Below is a small trained network, with its code and all its weights. Each question gives an input and a class and asks what happens when units are switched off, that is, made to give their printed mean instead of their output.

import numpy as np


def w(rows, s, z=0):
    codes = np.array(rows[::2]) - 128.0
    scale = np.full(codes.shape[1], s)
    scale[-1] = z or s
    return codes * scale


def norm(h):
    return h / np.sqrt((h * h).mean(-1, keepdims=True) + 1e-5)


def f(y):
    return y / 2 * (1 + np.tanh(0.7978845608 * (y + 0.044715 * y**3)))


def log_softmax(a):
    a = a - a.max(-1, keepdims=True)
    return a - np.log(np.exp(a).sum(-1, keepdims=True))


def net(x, mask):
    res = np.array(x, float).reshape(1, 2) / 4 @ E
    u = 0
    for l in range(2):
        y = f(norm(res) @ A[l][:, :-1].T + A[l][:, -1])
        res = res + np.where(mask[u : u + 7], y, B[l][:, -1]) @ B[l][:, :-1]
        u += 7
    return log_softmax(norm(res)[-1] @ U[:, :-1].T + U[:, -1])


A, B = {}, {}
E = w([
[145,42,118,113,163,121,118,29,112,208,87,142],'x0',
[3,60,67,103,163,125,101,112,163,63,99,166],'x1',
],0.0042)
A[0] = w([
[84,211,179,163,112,123,158,246,174,73,165,146,60],'0.n0',
[157,47,176,113,181,132,128,83,89,234,89,177,26],'0.n1',
[105,5,134,97,194,99,124,58,119,178,92,207,38],'0.n2',
[29,96,85,66,149,107,48,131,145,51,82,217,9],'0.n3',
[108,158,144,77,96,101,121,135,204,181,152,140,91],'0.n4',
[184,159,235,170,113,137,108,87,59,170,177,107,115],'0.n5',
[186,142,131,168,72,153,120,104,54,176,134,71,51],'0.n6',
],0.0032,0.0013)
B[0] = w([
[147,223,107,50,137,103,4,69,29,133,40,67,236],'0.n0',
[170,136,140,56,222,103,60,121,112,101,29,77,219],'0.n1',
[131,176,125,106,48,224,65,126,84,106,141,19,254],'0.n2',
[84,88,185,143,127,137,209,132,192,160,246,196,218],'0.n3',
[134,132,151,110,129,109,105,145,75,158,151,175,124],'0.n4',
[85,32,63,151,157,115,181,119,143,124,90,192,233],'0.n5',
[72,47,134,109,153,97,164,87,189,112,166,158,192],'0.n6',
],0.0037,0.0038)
A[1] = w([
[131,223,87,144,102,80,63,169,106,87,112,118,6],'1.n0',
[108,157,140,142,83,175,144,134,136,95,253,158,169],'1.n1',
[175,117,184,135,92,163,181,95,94,207,161,72,174],'1.n2',
[137,178,133,116,70,136,115,217,127,88,115,143,80],'1.n3',
[54,75,148,124,74,181,111,162,210,113,224,152,75],'1.n4',
[172,85,128,233,144,84,198,153,163,142,122,199,156],'1.n5',
[50,67,81,119,124,162,134,119,232,101,184,167,92],'1.n6',
],0.0051,0.0022)
B[1] = w([
[187,80,18,114,29,4,72,113,239,111,125,138,250],'1.n0',
[100,23,94,29,141,132,160,113,144,232,154,87,186],'1.n1',
[17,150,108,141,130,161,141,184,177,30,174,161,224],'1.n2',
[188,41,43,101,142,86,30,40,159,145,61,131,197],'1.n3',
[164,77,157,53,186,124,163,222,115,205,155,178,226],'1.n4',
[151,233,167,229,20,56,181,188,83,58,171,200,212],'1.n5',
[144,231,189,146,153,130,254,250,143,183,245,221,254],'1.n6',
],0.0043,0.0037)
U = w([
[131,215,165,203,63,96,175,175,106,78,169,167,155],'0',
[102,94,133,78,177,213,29,63,100,133,72,8,139],'1',
[79,101,152,59,181,151,174,197,154,188,209,170,185],'2',
[171,61,157,161,178,83,188,66,126,124,92,159,90],'3',
[166,137,41,88,68,42,35,124,175,109,119,95,176],'4',
[95,157,129,173,137,141,108,130,142,143,127,82,3],'5',
],0.011,0.0041)

Each question gives the input, the list of numbers given to net, and the class t.
The units are the neurons (one row each of A and B). Each row of codes is followed by its name. A weight is (code - 128) times the scale printed after its matrix; where a second scale follows, it is the last column's (A, B and U).
mask holds one flag per neuron, layer by layer. A switched-off neuron (its flag False) gives its mean, the last column of its row in B, instead of its output. The means were averaged over made-up inputs and are rounded, as every weight is.
A unit's drop is (log p(t) with every unit on - log p(t) with that unit switched off) / (log p(t) with every unit on - log p(t) with every unit switched off).
The circuit of an input: a set's keep is (log p(t) with only the set's units on - log p(t) with every unit switched off) / (log p(t) with every unit on - log p(t) with every unit switched off). Starting from the 12 units with the biggest drops (on a tie, the unit counted first), units are removed one at a time, each time the one whose removal leaves the highest keep (on an exact tie, the one counted first), for as long as the keep stays at least 0.8.
units of the circuit, in order: the units of the circuit, biggest drop first
k most important neurons: the k neurons with the biggest drops, biggest first
top k neurons in layer l: the k neurons of layer l with the biggest drops, biggest first
drop of u: that unit's drop, to one decimal
input [5,-4], class 1: units of the circuit, in order => 1.n6, 1.n0
input [4,-6], class 0: most important neuron => 0.n0
input [4,-7], class 0: 2 most important neurons => 1.n5, 0.n0
input [2,-3], class 0: 2 most important neurons => 0.n0, 1.n5
input [4,-4], class 3: 2 most important neurons => 0.n1, 0.n0
input [4,-5], class 3: top 3 neurons in layer 0 => 0.n1, 0.n3, 0.n6
input [0,0], class 0: 2 most important neurons => 0.n1, 0.n2
input [1,-4], class 0: drop of 1.n5 => 0.6
input [3,-7], class 0: drop of 1.n5 => 1.0
input [3,-3], class 3: drop of 0.n1 => 2.1
input [-4,2], class 4: drop of 0.n0 => 1.6
input [2,-5], class 0: 2 most important neurons => 1.n5, 0.n0
